Below are the code and all the weights of a small trained network. Each question names an input and a target symbol and asks about switching units off, where a switched-off unit gives its printed mean instead of its output.

import numpy as np


def w(rows, s, z=0):
    codes = np.array(rows[::2]) - 128.0
    scale = np.full(codes.shape[1], s)
    scale[-1] = z or s
    return codes * scale


def f(y):
    return y / 2 * (1 + np.tanh(0.7978845608 * (y + 0.044715 * y**3)))


def softmax(a):
    e = np.exp(a - a.max(-1, keepdims=True))
    return e / e.sum(-1, keepdims=True)


def log_softmax(a):
    a = a - a.max(-1, keepdims=True)
    return a - np.log(np.exp(a).sum(-1, keepdims=True))


def net(x, mask):
    ids = ['βγδεηθλξστφ'.index(c) for c in x.split()]
    T = len(ids)
    res = E[ids] + P[:T]
    u = 0
    for l in range(3):
        q, k, v = (res @ M[l].T for M in (Q, K, V))
        z = softmax(np.where(np.tri(T) > 0, q @ k.T / 3**0.5, -1e9)) @ v
        res = res + np.where(mask[u], z, O[l][:, -1]) @ O[l][:, :-1]
        u += 1
        y = f(res @ A[l][:, :-1].T + A[l][:, -1])
        res = res + np.where(mask[u : u + 16], y, B[l][:, -1]) @ B[l][:, :-1]
        u += 16
    return log_softmax(res[-1] @ U[:, :-1].T + U[:, -1])


Q, K, V, O, A, B = {}, {}, {}, {}, {}, {}
E = w([
[138,158,115,92,51,159],'β',
[82,4,89,63,82,126],'γ',
[156,198,132,97,152,162],'δ',
[212,95,137,87,175,86],'ε',
[171,95,127,109,219,121],'η',
[140,152,126,46,177,142],'θ',
[173,64,50,194,151,116],'λ',
[176,114,142,58,121,97],'ξ',
[159,135,129,57,71,163],'σ',
[85,125,209,165,99,28],'τ',
[161,168,73,73,74,48],'φ',
],0.017)
P = w([
[78,253,129,43,125,113],'0',
[186,93,127,124,123,118],'1',
[181,121,114,111,99,130],'2',
[167,100,115,102,108,124],'3',
[174,125,114,102,105,127],'4',
[165,106,120,95,103,121],'5',
[166,98,121,91,103,116],'6',
[162,115,115,89,115,116],'7',
[168,133,114,91,102,120],'8',
[151,122,112,81,112,121],'9',
[142,101,114,76,122,113],'10',
[161,137,104,86,109,119],'11',
[158,144,103,83,124,118],'12',
],0.011)
Q[0] = w([
[79,129,204,213,118,148],'0.h1',
[96,177,206,5,101,111],'0.h1',
[79,93,110,171,136,186],'0.h1',
],0.012)
K[0] = w([
[149,118,204,165,210,182],'0.h1',
[139,125,149,153,114,1],'0.h1',
[129,130,130,113,222,239],'0.h1',
],0.0098)
V[0] = w([
[57,146,173,176,147,188],'0.h1',
[114,100,254,161,196,202],'0.h1',
[150,136,121,141,216,56],'0.h1',
],0.0083)
O[0] = w([
[80,222,175,68,161,103,36],'0.h1',
[255,208,82,122,137,59,2],'0.h1',
[10,149,12,97,188,125,95],'0.h1',
],0.0095,0.012)
A[0] = w([
[189,175,72,198,69,149,217],'0.n1',
[124,162,16,181,105,117,138],'0.n2',
[108,143,131,198,63,9,103],'0.n3',
[216,138,107,103,51,150,193],'0.n4',
[254,155,178,175,183,75,174],'0.n5',
[205,106,214,137,128,133,244],'0.n6',
[123,68,92,170,114,191,133],'0.n7',
[68,86,141,139,67,101,179],'0.n8',
[68,186,78,114,211,154,3],'0.n9',
[247,116,199,46,44,138,97],'0.n10',
[164,65,82,114,151,97,222],'0.n11',
[67,100,91,107,107,164,100],'0.n12',
[190,131,128,186,78,109,63],'0.n13',
[45,237,206,76,157,192,147],'0.n14',
[107,134,132,176,125,76,29],'0.n15',
[102,109,145,108,180,192,118],'0.n16',
],0.0091,0.0019)
B[0] = w([
[140,155,99,132,128,205,138],'0.n1',
[104,139,179,102,124,156,127],'0.n2',
[81,181,71,236,180,71,127],'0.n3',
[62,64,120,105,137,128,180],'0.n4',
[127,111,183,109,59,199,139],'0.n5',
[177,67,62,118,136,134,187],'0.n6',
[179,152,89,156,104,167,249],'0.n7',
[135,170,144,211,156,173,214],'0.n8',
[110,178,18,115,157,120,130],'0.n9',
[99,44,188,92,146,127,218],'0.n10',
[118,103,210,64,71,231,178],'0.n11',
[163,144,165,163,8,147,198],'0.n12',
[74,192,61,192,179,178,141],'0.n13',
[255,52,194,125,249,26,132],'0.n14',
[128,202,147,195,116,102,121],'0.n15',
[148,97,100,136,57,72,165],'0.n16',
],0.0057,0.016)
Q[1] = w([
[139,84,106,131,126,41],'1.h1',
[148,71,122,122,56,244],'1.h1',
[87,110,2,118,129,103],'1.h1',
],0.0081)
K[1] = w([
[104,196,201,156,36,157],'1.h1',
[61,144,124,125,210,2],'1.h1',
[180,249,67,75,209,89],'1.h1',
],0.0057)
V[1] = w([
[114,156,110,188,62,112],'1.h1',
[157,138,2,77,109,103],'1.h1',
[154,88,91,12,120,151],'1.h1',
],0.0073)
O[1] = w([
[17,209,143,117,202,168,9],'1.h1',
[112,63,2,74,162,64,2],'1.h1',
[145,156,36,107,81,132,245],'1.h1',
],0.0089,0.0062)
A[1] = w([
[212,201,169,233,129,124,151],'1.n1',
[109,172,108,148,41,159,51],'1.n2',
[127,101,85,18,210,113,32],'1.n3',
[71,116,137,138,115,156,199],'1.n4',
[47,154,199,110,144,24,163],'1.n5',
[91,109,60,117,169,144,95],'1.n6',
[22,98,145,112,155,127,109],'1.n7',
[193,145,79,160,142,64,102],'1.n8',
[72,112,167,24,136,65,252],'1.n9',
[35,186,187,2,111,141,56],'1.n10',
[167,66,114,124,56,151,113],'1.n11',
[164,93,33,42,75,88,52],'1.n12',
[99,136,61,108,79,170,177],'1.n13',
[157,128,122,77,83,63,110],'1.n14',
[77,143,235,173,120,133,198],'1.n15',
[22,84,81,219,101,75,169],'1.n16',
],0.007,0.0037)
B[1] = w([
[127,69,100,119,99,140,157],'1.n1',
[104,90,166,74,230,52,171],'1.n2',
[133,152,130,157,107,142,139],'1.n3',
[136,172,148,130,164,159,158],'1.n4',
[219,73,41,176,2,186,133],'1.n5',
[124,103,127,163,102,144,137],'1.n6',
[109,182,203,64,73,192,136],'1.n7',
[79,200,228,204,131,44,132],'1.n8',
[234,151,25,33,186,224,134],'1.n9',
[149,237,156,121,125,128,133],'1.n10',
[166,112,86,165,131,83,254],'1.n11',
[139,55,105,202,190,92,182],'1.n12',
[132,92,113,51,163,147,174],'1.n13',
[91,133,133,135,155,163,139],'1.n14',
[177,200,127,138,159,138,179],'1.n15',
[161,151,160,149,222,162,148],'1.n16',
],0.0067,0.029)
Q[2] = w([
[253,74,136,148,107,250],'2.h1',
[95,180,128,172,24,100],'2.h1',
[164,211,155,141,246,83],'2.h1',
],0.0058)
K[2] = w([
[2,208,252,242,239,103],'2.h1',
[152,182,178,64,116,147],'2.h1',
[213,103,95,214,106,111],'2.h1',
],0.0042)
V[2] = w([
[16,133,1,191,125,224],'2.h1',
[219,104,94,213,162,92],'2.h1',
[125,3,52,26,12,144],'2.h1',
],0.0057)
O[2] = w([
[133,74,123,164,254,170,33],'2.h1',
[225,182,159,99,117,30,247],'2.h1',
[213,151,120,139,147,194,91],'2.h1',
],0.0098,0.014)
A[2] = w([
[161,131,67,1,140,221,141],'2.n1',
[78,115,150,102,215,160,60],'2.n2',
[153,78,47,61,118,97,132],'2.n3',
[65,67,145,149,182,115,15],'2.n4',
[91,95,90,129,159,90,35],'2.n5',
[100,132,103,198,70,45,182],'2.n6',
[122,85,179,63,143,214,254],'2.n7',
[163,188,132,187,81,122,53],'2.n8',
[211,134,169,145,97,98,228],'2.n9',
[132,149,211,48,127,81,206],'2.n10',
[147,92,164,133,110,71,215],'2.n11',
[73,113,147,126,61,90,119],'2.n12',
[94,84,39,140,202,133,44],'2.n13',
[48,219,126,113,121,185,179],'2.n14',
[180,122,81,128,116,129,116],'2.n15',
[125,121,161,47,78,176,125],'2.n16',
],0.0088,0.0034)
B[2] = w([
[165,156,37,169,73,129,152],'2.n1',
[205,185,188,172,96,43,150],'2.n2',
[50,154,157,117,91,123,205],'2.n3',
[129,255,124,191,122,75,156],'2.n4',
[158,146,191,210,51,107,149],'2.n5',
[121,149,141,93,142,231,181],'2.n6',
[129,99,77,130,141,125,161],'2.n7',
[97,155,165,84,101,158,184],'2.n8',
[45,192,108,148,180,107,254],'2.n9',
[149,99,71,140,157,160,175],'2.n10',
[118,171,143,143,174,139,202],'2.n11',
[109,68,99,78,195,192,174],'2.n12',
[173,140,224,56,126,196,178],'2.n13',
[98,85,129,89,36,130,148],'2.n14',
[102,119,125,99,139,97,198],'2.n15',
[195,55,128,114,133,59,182],'2.n16',
],0.0073,0.039)
U = w([
[182,160,188,21,71,116,116],'β',
[107,49,132,78,150,156,120],'γ',
[75,148,77,46,211,125,104],'δ',
[204,128,76,71,192,156,113],'ε',
[177,117,175,94,180,46,137],'η',
[121,157,50,118,117,5,144],'θ',
[225,151,154,197,86,133,106],'λ',
[169,141,6,173,83,73,254],'ξ',
[230,171,95,156,7,2,22],'σ',
[122,195,98,124,194,156,175],'τ',
[101,134,189,168,112,104,114],'φ',
],0.0062,0.0056)

Each question gives the input, a string of symbols that net reads in full, and the target symbol t.
The units are the heads (3 rows each of Q, K, V and O) and the neurons (one row each of A and B). Each row of codes is followed by its name. A weight is (code - 128) times the scale printed after its matrix; where a second scale follows, it is the last column's (O, A, B and U).
mask holds one flag per unit, layer by layer, with each layer's heads first. A switched-off unit (its flag False) gives its mean, the last column of its rows in O or B, instead of its output. The means were averaged over made-up inputs and are rounded, as every weight is.
A unit's drop is (log p(t) with every unit on - log p(t) with that unit switched off) / (log p(t) with every unit on - log p(t) with every unit switched off).
The circuit of an input: a set's keep is (log p(t) with only the set's units on - log p(t) with every unit switched off) / (log p(t) with every unit on - log p(t) with every unit switched off). Starting from the 12 units with the biggest drops (on a tie, the unit counted first), units are removed one at a time, each time the one whose removal leaves the highest keep (on an exact tie, the one counted first), for as long as the keep stays at least 0.8.
circuit, biggest first: the units of the circuit, biggest drop first
unit that matters most: the unit with the biggest drop
top k neurons: the k neurons with the biggest drops, biggest first
k most important neurons of layer l: the k neurons of layer l with the biggest drops, biggest first
input ξ δ ξ η η η, target ξ: unit that matters most	2.h1
input σ ξ θ, target σ: circuit, biggest first	[2.h1; 0.n14; 0.h1; 2.n12]
input β β σ η, target β: circuit, biggest first	[0.n14; 0.h1; 2.h1; 1.n12]
input η ε η η η β ε σ, target η: top 4 neurons	[1.n12; 2.n13; 0.n9; 1.n8]
input β φ ε, target β: top 2 neurons	[0.n14; 2.n8]
input τ θ β λ φ η θ, target φ: circuit, biggest first	[1.h1; 2.h1]
input ε η γ β, target ε: circuit, biggest first	[0.h1; 2.h1; 1.h1]
input γ γ β φ β ξ ε σ η, target γ: top 2 neurons	[0.n8; 0.n6]
input η ε ε τ ε, target ε: top 4 neurons	[0.n3; 1.n9; 2.n10; 0.n7]
input β η β β φ λ β τ β γ, target φ: circuit, biggest first	[1.h1; 2.h1; 0.n8]
input η β η θ β β φ λ θ, target η: top 2 neurons	[1.n12; 0.n9]
input θ η β β, target θ: top 3 neurons	[0.n14; 0.n9; 0.n8]
input σ θ η β ε ε λ, target σ: circuit, biggest first	[2.h1; 0.h1; 2.n12]
input τ φ β δ β β, target φ: circuit, biggest first	[1.h1]
input τ β η λ σ ε, target ε: top 3 neurons	[1.n5; 1.n9; 0.n3]
input η λ η η η φ λ λ φ λ β ε ε, target η: top 4 neurons	[1.n12; 0.n9; 2.n13; 1.n8]
input β τ β η β β β β β η λ δ, target δ: 4 most important neurons of layer 1	[1.n15; 1.n13; 1.n5; 1.n9]
input η β ε, target η: top 3 neurons	[1.n12; 2.n13; 0.n9]
input θ β φ δ ε σ ξ, target θ: top 2 neurons	[0.n14; 0.n9]
input λ ε η σ β β σ β ε, target λ: top 2 neurons	[2.n13; 0.n6]
input σ β σ, target σ: unit that matters most	2.h1
input ξ λ η ε ε ε φ ε γ τ, target φ: top 3 neurons	[1.n5; 0.n8; 0.n12]
input σ λ ε β β η β β γ, target σ: top 2 neurons	[0.n8; 2.n13]
input β γ φ β β ξ γ ε ε, target β: top 3 neurons	[0.n14; 2.n8; 0.n7]
input γ λ η η δ, target γ: 2 most important neurons of layer 0	[0.n8; 0.n6]
input φ β ξ ε β β δ γ γ β ξ λ, target φ: top 3 neurons	[0.n8; 2.n4; 0.n12]
input ε η ε β σ λ γ δ τ λ θ η, target η: unit that matters most	1.h1
input σ γ β λ β η η τ, target τ: 2 most important neurons of layer 2	[2.n9; 2.n16]
input β β ε λ, target β: 2 most important neurons of layer 2	[2.n8; 2.n6]
